In the rows, 128 means zero.
Facts:
[q445 q403 q540 q361 q552 q632] τ q180
[q90 q979 q185 q105] τ q423
[q156 q848 q941 q94] τ q473
[q408 q394 q116 q823 q224] τ q521
[q864 q526 q265 q738] τ q308
[q655 q624] τ q209
[q397 q72 q784 q539 q407 q516 q186] τ q960
[q959 q505 q380 q471 q44 q190] τ q37
[q749 q183] τ q575
[q725 q752 q834 q727 q969 q179] τ q925
[q467 q237 q817 q295 q476 q901] τ q421
[q613 q576 q332 q152 q796 q260] τ q920
[q508 q955 q957 q579 q781 q885] τ q292
[q937 q922 q357 q188 q806 q245] τ q770
[q358 q82 q768 q235 q194 q119] τ q129
[q318 q159 q250 q798 q287] τ q714
[q248 q530 q537 q154 q769 q142] τ q143
[q470 q900] τ q75
[q462 q638] τ q106
[q478 q722 q402] τ q776
[q346 q963 q662 q965 q384] τ q923
[q353 q670 q730 q363] τ q439
[q414 q20] τ q441
[q298 q731 q715 q449 q412] τ q288
[q956 q504 q349 q371 q324] τ q633
[q898 q10 q557 q574] τ q985
[q481 q892 q584 q176 q611 q41 q634] τ q147
[q983 q513 q434 q999] τ q506
[q56 q943] τ q316
[q647 q679 q135 q881 q734] τ q489
[q390 q64 q667] τ q646
[q720 q938] τ q608
[q46 q599] τ q275
[q942 q208] τ q469
[q840 q23] τ q40
q156 ε [q94 q941]
q864 ε [q265]
q725 ε [q969]
q467 ε [q817 q901]
q508 ε [q955]
q937 ε [q922 q188]
q358 ε [q768 q119]
q752 ε [q969]
q353 ε [q363]
q505 ε [q471]
q237 ε [q817]
q298 ε [q449]
q380 ε [q959]
q956 ε [q324 q371]
q295 ε [q467 q237]
q576 ε [q332]
q979 ε [q90]
q476 ε [q295 q901]
q638 ε [q462]
q901 ε [q237]
q332 ε [q152]
q152 ε [q576]
q983 ε [q513 q999]
q892 ε [q176]
q584 ε [q611]
q957 ε [q579]
q56 ε [q943]
q363 ε [q353]
q537 ε [q142]
q796 ε [q576]
q116 ε [q394]
q357 ε [q937]
q361 ε [q445]
q407 ε [q539]
q390 ε [q64]
q965 ε [q346]
q634 ε [q584]
q235 ε [q82]
q194 ε [q358 q119]
q834 ε [q969]
q188 ε [q922]
q135 ε [q881]
q105 ε [q979]
q632 ε [q552]
q738 ε [q265]
q806 ε [q937]
q371 ε [q504]
q727 ε [q725]
q44 ε [q959]
q260 ε [q332]
q142 ε [q154]
q823 ε [q408]
q516 ε [q72]
q245 ε [q188 q357]
q287 ε [q159]
q224 ε [q116]
q190 ε [q471]
q384 ε [q662 q346]
{q445 q248 q478 q72 q956 q730 q584 q662 q357 q720 q194 q64} η g
{q90 q526 q318 q922 q414 q576 q941 q784 q955 q394 q56 q235 q183 q434 q557 q371 q769 q727} η a
{q156 q408 q959 q476 q798 q900 q552 q579 q412 q513 q135} η d
{q864 q749 q358 q470 q722 q670 q537 q796 q449 q324 q179 q384} η e
{q655 q613 q462 q505 q237 q963 q185 q983 q634 q349 q942 q781 q667 q823} η c
{q467 q937 q530 q540 q898 q152 q957 q407 q679 q41 q999 q94 q287} η f
{q403 q848 q298 q979 q159 q901 q116 q154 q539 q390 q965 q471 q119 q738 q806 q574 q969 q23 q260 q734 q885 q599} η b
{q346 q295 q82 q504 q731 q250 q611 q10 q46 q840 q44 q943 q245 q224} η h
{q353 q768 q20 q647 q361 q188 q105 q208 q624 q142} η i
{q715 q176 q632} η j

Known rows:
[129 104 141 121 105 110 124 127 141 132 111 115 117 147 146 119 133 128
 119 115 134 130 127 113 134 112 120 124 134 143 142]: q20
[119 129 127 123 116 122 127 135 143 121 114 120 134 118 140 124 131 143
 125 121 134 138 116 125 146 114 127 142 152 123 141]: q941
[134 142 115 125 121 105 146 166 156 137  88 123 113 128 113 151 115 136
 106 178 123 147 128 161 151 113  84 115 119  85  99]: q727
[167 168 102 145 139 139 151 152 163 180  85 145 113 180  53 157  93 129
 111 228 124 152 136 117  81  93 106  54  72  52  73]: q725
[149 116 136 125  91 126 112 128 135 147 133 144 106 160 144 119 135 105
 139 117 139 122 143 102 115 126 119 113 127 158 122]: q731
[121 146 128 128 105 142 103 147 153 126 103 127 145  79 159 118 131 153
 128 113 127 138 113 140 170  99 132 171 190  93 137]: q781
[126 140 124 131 127 151 157 120 116 123 149 127 100 136 103 116 130 111
 142 136 138 131 132  98 101 147 152 126 107 148 133]: q770
[127 147 122 127 101 131 112 151 152 121 107 126 139  77 150 120 134 158
 131 115 129 141 111 138 178 105 123 165 183  91 133]: q963
[164 145 107 129 128 120 101 110 171 113 104 134 182  36 161 159 144 131
 131 135  69 131 115 160 201 126  82 115 142  90 160]: q634
[100 129 128 123 134 129 130 131 142 119 118 121 146 132 137 129 121 142
 115 130 140 139 110 125 121 119 143 145 143 131 145]: q248
[131 115 135 122 107 120 120 132 140 134 121 126 123 139 142 122 129 129
 125 119 136 130 125 115 133 117 126 129 140 139 132]: q715
[115 134 126 124 136 118 120 141 139 126 100 125 130 120 139 141 129 126
 116 141 119 128 132 168 147 119 107 138 135 111 122]: q235
[109 131 104  60 168 136 151 118 122  99 169 171 142 145  71 131 140  65
 144 139  69 121 183 202 105 116 101  97 159 187 116]: q363
[157 143 148 134 132 132 152 143  62 107 147 133 181 173 110 124 111 145
 174  97 154 135 133 104  94 136 108  96 124 137 125]: q186
[109  85  54 185  98 120  92  89  85 184 121 141 108 175 145 170 195 124
 150  97 151  67 133 176 162 136 116  82  89 141  82]: q295
[130 140 123 133 128 149 160 111 110 120 150 125 100 133 100 113 134 113
 147 130 135 129 132  95 106 147 153 123 104 147 140]: q690
[119 128 128 124 116 122 127 137 142 121 114 120 134 119 139 123 131 144
 125 121 135 138 115 123 146 115 129 142 149 122 142]: q183
[105 133 123 122 160 118 129 127 130 118 107 124 142 130 125 143 129 127
 116 144 119 127 130 167 133 125 118 132 124 118 131]: q956
[148 116 135 123  93 127 112 127 134 146 133 144 107 160 143 118 136 105
 140 117 138 122 143 104 116 124 119 113 128 158 122]: q504
[119 129 129 124 115 122 128 137 143 122 115 120 135 120 140 124 130 144
 126 121 135 138 115 123 145 115 128 142 151 123 141]: q434

Rows:
No name comes twice in this set of rows, the named rows included.
[121 139 139 136 139 174 138 103 112 126 141 126 116 133 117 110 128 100
 142 122 128 122 138  98  81 134 172 136 117 150 152]  q920
[ 83 110  35 196 101 128  95 112  98 163  95 119 140  92 155 178 195 179
 141  90 143  84  97 212 227 118 123 133 144  77  94]  q237
[144 127 109 123 161 110 126  94 158 105 117 126 185  89 137 170 134 117
 119 152  78 130 115 146 151 143  95  88 100 132 169]  q584
[171 109 122 127 107 111 116  99 168 122 133 129 165  99 156 148 135 120
 130 127  98 135 111  90 151 135 105  86 114 151 171]  q176
[187 110 123 126  92 118 108  94 163 134 144 147 150 120 156 144 141  96
 144 125 101 127 127  78 133 142  99  71 103 171 163]  q611
[159 132 160 141 106  88  85 111 114 139 106 151 106 158 149 125 131  88
 134 161 122 121 166 157 113 158 119 132 104 145  97]  q245
[174  93 141 132  86  94 137 173 181 175  88  98  98 132 103 125  90 170
  74 160 110 156 116 105 153  62 104  97 133  55  88]  q969
[ 99  38  69 190 106  95  92 100  90 183 112  95 117 127 153 170 178 170
 101  74 121  70 113 202 208 107 124 107 118  99  81]  q901
[ 59 139  18 194 140 146 123  92  80 150 124 143 154 148 121 193 190 153
 161 126 170  86  98 190 159 158 143 107  95 122 101]  q467
[101 134 120 118 157 117 133 136 134 119 108 125 140 130 125 146 124 125
 111 151 118 130 131 173 131 125 112 133 127 122 125]  q194
[ 97 179 105 130 166 156 124 123 125 117 118 153 159 132 122 148 131 112
 144 159 136 127 131 161 103 143 135 139 124 126 131]  q957

The same things again, as new rows of numbers:
Known rows:
[171 145 133  80 140 139 161 140 140 124 156 141  92 145  77  79 144 152
 169 159 134 150 144 119 141 147  44 133]: q632
[126 113 137  89 151 117 124 146 169 101 166 167 123 158  80 105 124 120
 135 172 154 172 129 123  94 135 106 148]: q288
[155 114 127  82 135 112 147 130 168 134 172 156 106 161  62  84 133 129
 151 178 132 148 123 117 120 118 105 143]: q647
[107 133 157 130 116 143 130 154 135 106 132 170 117 159  69  86 125  99
 180 173 107 194 141 135 141 113  66 170]: q823
[133 127 127 102 119 131 153 114 164 146 144 113  97 121  79  90 123 122
 111 143 150 166 163 121 129 142  80 134]: q796
[149 133 126  87 154 111 153 120 170 111 172 171 111 171  61  91 131 126
 139 189 144 160 110 134 120 104 110 132]: q720
[105  99 126 148 120  75 121 130 169 121 165 162 136 134  58  81 131 121
 169 177 138 150 131 115  80  88 120 138]: q41
[106 133 158 130 115 142 130 155 137 105 132 170 117 159  69  85 126  99
 180 174 108 193 141 134 140 114  67 171]: q983
[162 123 129  75 140 119 152 146 160 138 182 157 111 173  62  69 138 136
 155 195 142 148 129 121 127 102 107 138]: q941
[148 129 124  70 129  89 152 116 157 122 186 165 122 179  64  57 138 124
 146 204 156 125 121 118 118 116  84 145]: q784
[126 114 136  90 149 121 125 147 167 104 174 164 119 160  83 103 121 119
 130 172 147 176 130 122  96 138 109 147]: q421
[162 153 153 102 146 140 164 184 149  72 185 159 119 192  72  73 130 136
 190 235 140 202 141 147 134 117  65 144]: q574
[126 115 138  86 150 117 122 146 168 100 167 168 124 157  81 105 124 121
 134 172 155 170 131 121  94 135 108 147]: q209
[155 108 125  91 148 108 147 120 180 124 168 153 102 150  67 101 129 127
 147 166 130 153 116 120 111 135  93 143]: q179
[120 123 121 144 128  86 130 117 152 115 154 147 121 129  74  65 147 151
 162 168 158 154 149 116 109 100  77 123]: q892
[122 105 135 112 155 112 125 133 174 140 165 168 129 145  64 107 114  95
 149 155 116 150 116 119  91 116 106 160]: q94
[128 114 145 111 145 130 133 157 159 136 159 166 125 140  62 112 112  92
 174 150  98 145 120 115  88 133  92 164]: q540
[125 115 137  88 150 116 123 146 169 102 167 167 123 158  80 104 124 121
 136 173 155 170 131 123  93 136 107 148]: q506
[159 150 130  97 184 132 145 141 156 121 173 153 121 178  83  66 140 148
 145 201 169 178 144 139 152  93  58 135]: q298
[142 132 136  92 125 137 146 125 140 133 144 148  93 133  75  89 136 132
 162 137 114 149 139 110 130 152  55 145]: q864

Rows:
No name comes twice in this set of rows, the named rows included.
[112 146 158 134  86 156 165 161 161 106 112  96 111 120  74  98 109 100
 134 174 165 215 198 150 134 144  67 146]  q332
[131 111 122 138 133  74 138 128 171 103 177 152 127 138  66  77 137 145
 168 190 156 156 134 121  86 106 100 121]  q481
[ 93 102 120 143 123  65 118  98 149 116 144 167 133 151  78  63 140  86
 132 164 151 135 127 126 102 112  69 166]  q407
[114  92 121 136  99  68 127 108 174 115 154 157 116 130  55  81 140 133
 166 170 136 149 129 111  91 105 119 132]  q611
[108 120 131  79 137  79 124 109 165  82 171 178 134 167  82  88 125 108
 123 185 173 141 121 120  81 151  77 155]  q960

Now the same things, written a new way:
Known rows:
[130 126 162  83 138 143  97 149 138 122 135 102 106 120 131 132 166 142
 104 150 138 123 128 140 118 162 114 145  97 170 114 124 139 150 151 131
 139 123 105 144 130 137 138]: q965
[160 140 135 138 134 120 147 122 118 134  95 144 129 112 127 117 125 113
  87 117 156 146 129 138 115 152 105 145 114 126 100 137 147 105 148 130
 135 121 120 146 155 141 137]: q925
[156 133 131 109 145 120 164 131 146 155 167 142  71 128 120 115 117 133
  92 133 137 146 133 145 101 139 132 156  77 140 112 140 112 100 137 144
 102 130 119 128 120 140 133]: q576
[121 100 104 102 164 133 114 153 145 155 122  91 142 137 176 177 157 111
  63 102 118 134 142 142  99 126 141 148 159 167 146 138 101  94 133 130
 146 103  90 166 119 128 123]: q662
[159 111 135 107 126 155 113 150  84 108  86 136 112 135 138 106 123 149
 112 124 118 122 162 133 133 138 111 142 102 113 159 135 138 112 130 163
 104 140 100 138 142 139 143]: q397
[142 123  99 103 118 142 118 144 129 110 101 105 138  88 131 112 141 134
 106 149 129 122 137 145 108 155 125 151 115 128 119 109 130 125 111 141
 140 110 136 138 135 154 137]: q142
[134 129 166  76 140 142  86 151 146 115 137 105  97 122 126 124 169 142
 102 144 139 119 126 137 117 161 104 148  99 176 110 124 136 149 157 132
 136 121 102 133 131 133 139]: q738
[130 119 134 110 140 139 120 136 133 129 123  95 127 121 151 130 160 126
  97 144 131 122 135 133 112 165 126 142 119 156 128 126 134 132 135 142
 139 120 105 139 135 134 139]: q599
[142 124 105  92 122 140 112 143 121 115  93 116 133 101 122 117 136 135
 102 148 134 122 136 132 109 158 120 162 121 135 121 118 126 121 121 132
 136 118 129 141 136 140 136]: q20
[102 101 142  93 151 139 127 200 134 160 134 107 116 119 173 185 166 109
 102  76 141 117 147 142 110 133 122 162 154 193 134 145 107 134 112 112
 153 124  81 140 115 143  95]: q584
[159 111 134 108 126 154 113 150  84 108  86 136 112 135 138 107 123 149
 112 124 119 121 162 133 133 138 111 142 103 113 158 136 138 112 131 162
 104 140 100 138 141 139 143]: q186
[141 117  86 156 136 129 183 122 145 149 143 109 121 113 157  99 116 111
 116 124 119 119 134 141 106 131 135 120 109 103 143 128 116  93 100 160
 126 113 111 134 130 146 144]: q394
[137 124 115 124 136 132 158 130 141 143 148 120 104 123 133 102 117 121
 124 131 128 114 118 135 115 132 122 126  99 119 131 129 117 104 118 143
 127 124 106 146 127 136 143]: q371
[148 128 103  99 119 141 115 144 122 106  82 126 134  99 111 118 116 141
 113 135 140 126 131 129 108 132 117 161 115 110 114 120 133  98 122 133
 127 131 133 136 134 151 134]: q667
[113 111 163  65 132 145  99 157 137 131 137 107 108 124 127 127 153 133
  82 168 153 133 131 144 122 155 142 144  87 158 118 132 157 169 159 117
 128 138 110 153 136 146 131]: q298
[150 131 130 139 124 130 135 128 128 123  90 134 134 106 125 108 133 104
  95 117 152 140 128 136 122 145  98 135 118 116 107 145 151 111 145 124
 135 119 111 149 153 138 139]: q288
[126 126 166 108 129 161  89 142 145  94 140  71  96  91 128 136 200 114
 133 156 116 135 108 141 136 185 102 141 113 160 109 144 129 126 135 132
 115 130 113 155 103 110 131]: q806
[149 131 131 139 125 130 135 129 128 123  89 134 132 106 125 109 134 104
  95 117 153 141 128 136 123 146  98 135 118 116 107 145 152 111 145 125
 135 118 111 149 153 137 139]: q521
[146 130 127 138 124 131 132 128 133 121  89 128 136 104 124 107 135 104
  96 120 151 137 125 135 123 143  97 130 119 113 107 142 153 111 146 123
 138 116 110 151 153 139 142]: q143
[141 118  96 117 137 132 123 128 153 125  91 112 130 127 131 125 126 135
  91 130 134 131 145 110  92 126 118 155 122 117 130 145 126  86 139 137
 123 125 101 117 133 135 142]: q265

Rows:
No name comes twice in this set of rows, the named rows included.
[107 138 143 170 141 130 175 101  88 145  71 106 147 154 153 154 117 120
 187 136 151  75 109  33 114 183  92 150 164 135 141 154 130  90 109 130
 142 193  71 118 139  86 138]  q176
[130 101  90  78 183 115 147 127 160 128 208 125  87 160 142  23  56  30
  60  59 146  64  66 117 128  74 164 107 169  98 149 132 119  49 143 163
  79 157 104 101 149 127 115]  q552
[117 101 109  87 170 131 103 149 140 155 113  97 142 153 165 178 151 110
  60 103 122 127 133 125 101 126 135 155 172 174 147 145  97  88 144 120
 144 112  83 171 120 110 123]  q64
[138 129 169  68 152 137  96 113 141  66 176  99  92 131 123   4 113  77
  88 140 172  64  76 103 141 162 143 120 121 122 109 108 196 138 174 174
  85 184 128  55 177 143 132]  q632
[142 117  75  96 126 134 112 133 139 118  59 127 143 122 109 126 107 138
  85 136 140 132 145 102  88 120 118 174 134 105 127 145 121  78 135 122
 121 130 114 127 135 132 138]  q462
[143 116  65 119 126 134 129 130 136 122  81 102 157 101 144 114 132 129
  90 143 123 121 151 126  90 148 129 156 138 120 136 119 119 103 109 146
 142 102 125 127 139 146 142]  q768
[170 118 158 119 116 162 122 166  81  95 117 132  98 100 146  92 139 154
 132 118 116 125 161 176 147 144 113 126  72 114 145 109 155 139 114 181
 109 130 121 133 141 175 137]  q516
[104 105 161  81 143 135 161 169 141 175 193 146  68 144 112 123  79 115
 115 120 157 134  92 167 142  68 155 103  58 104 126 144 138 113 144 105
 110 162  96 204 113 157 121]  q135
[148 131 127  74 117 143  95 156 127  98  94 132 113  97  95 113 122 149
 115 136 147 126 125 137 114 130 108 163  97 121 101 117 140 114 136 125
 125 134 134 136 132 156 132]  q983
[153 135 130  69 119 142  85 157 138  93  97 134 105  98  89 110 127 154
 113 131 146 125 124 135 111 128  98 166  95 128  97 118 134 112 143 126
 125 129 130 126 131 153 134]  q823

Now the same things, written a new way:
Known rows:
[ 60  58 109 173  99 123 172 134 190 165 131 138 174 123 100]: q901
[ 64 114 116 119 106 170 129 186 171 196  99 143 240  50 130]: q476
[ 84  81  68 167 114 148 178 145 136 187 154 152 223 121 145]: q467
[123 124  58 130 140 150 110 127  82 165 132 182 160 124 149]: q957
[124 118 116 139 117 127 122 123 136 119 126 140 122 159 132]: q881
[110 141 122 136 141 117 131 111 104 128 131 140 133 115 143]: q380
[139 144 132  93  72 149 110 157 171 141  32 149 149 118 122]: q611
[168 122 112 136 147 137 143 116 143 151 149 113 109 115 124]: q275
[105 118 105 147 128 112 110 108 146 141 110 167 123 120 111]: q574
[169 130 119 141 145 135 139 107 152 147 155 117 117 114 132]: q770
[160 108 105 141 144 152 142 134 121 151 152 125  86 111 120]: q925
[143 126  60 148 119 150 108 129 137 150 122 182 158 164 154]: q999
[139 135 139 115 130 132 134 152  87 112 153  91 142 156 173]: q526
[120 154 110 101 107 172  65 171 171 162  75 168 180  91 135]: q412
[134 131  65 147 129 144 113 126 115 158 130 183 166 142 155]: q679
[120 123 119 135 128 122 126 119 120 125 130 140 129 137 132]: q938
[103 119 104 146 129 115 109 106 148 141 107 165 119 119 113]: q979
[104 106 122 155 138  90 135  94 122 122 136 136  96 141 115]: q749
[127  79 175 175 178 109 101  78  51 153 119 128 138 147  72]: q796
[169 123 112 135 148 138 142 114 143 150 150 115 110 115 124]: q690

Rows:
No name comes twice in this set of rows, the named rows included.
[ 98 101  98 137 125 123 105 111 132 144 112 168 112 120 102]  q885
[ 86 122 120 147 159  87 137  81  97 129 135 134  93 110 130]  q384
[122 132  99  93  94 184  56 180 175 159  75 167 164 109 127]  q579
[132 141 139 111 142 129 136 147  70 116 155  90 144 137 175]  q56
[128 139  66 144 142 139 115 121  97 162 130 183 169 123 156]  q287
[109 102 118 156 127  98 129  95 143 113 130 135  86 162 119]  q324
[ 82  60 119 164  88 137 186 149 180 144 148 107 178 159 120]  q817
[129 152 109 110  93 178  59 174 204 151  70 170 173 118 141]  q959
[135 137 136 112 132 137 132 149  91 110 149  89 135 159 178]  q371
[174  95 194 139 155 160  93 141  43 137 131  81 176 197 123]  q576
[ 95 131 125 178 147  92 142 100 123 117 127 143  82 127 135]  q358
[ 89 132 100 141 143 113 113  96 130 146 107 164 117 100 123]  q965

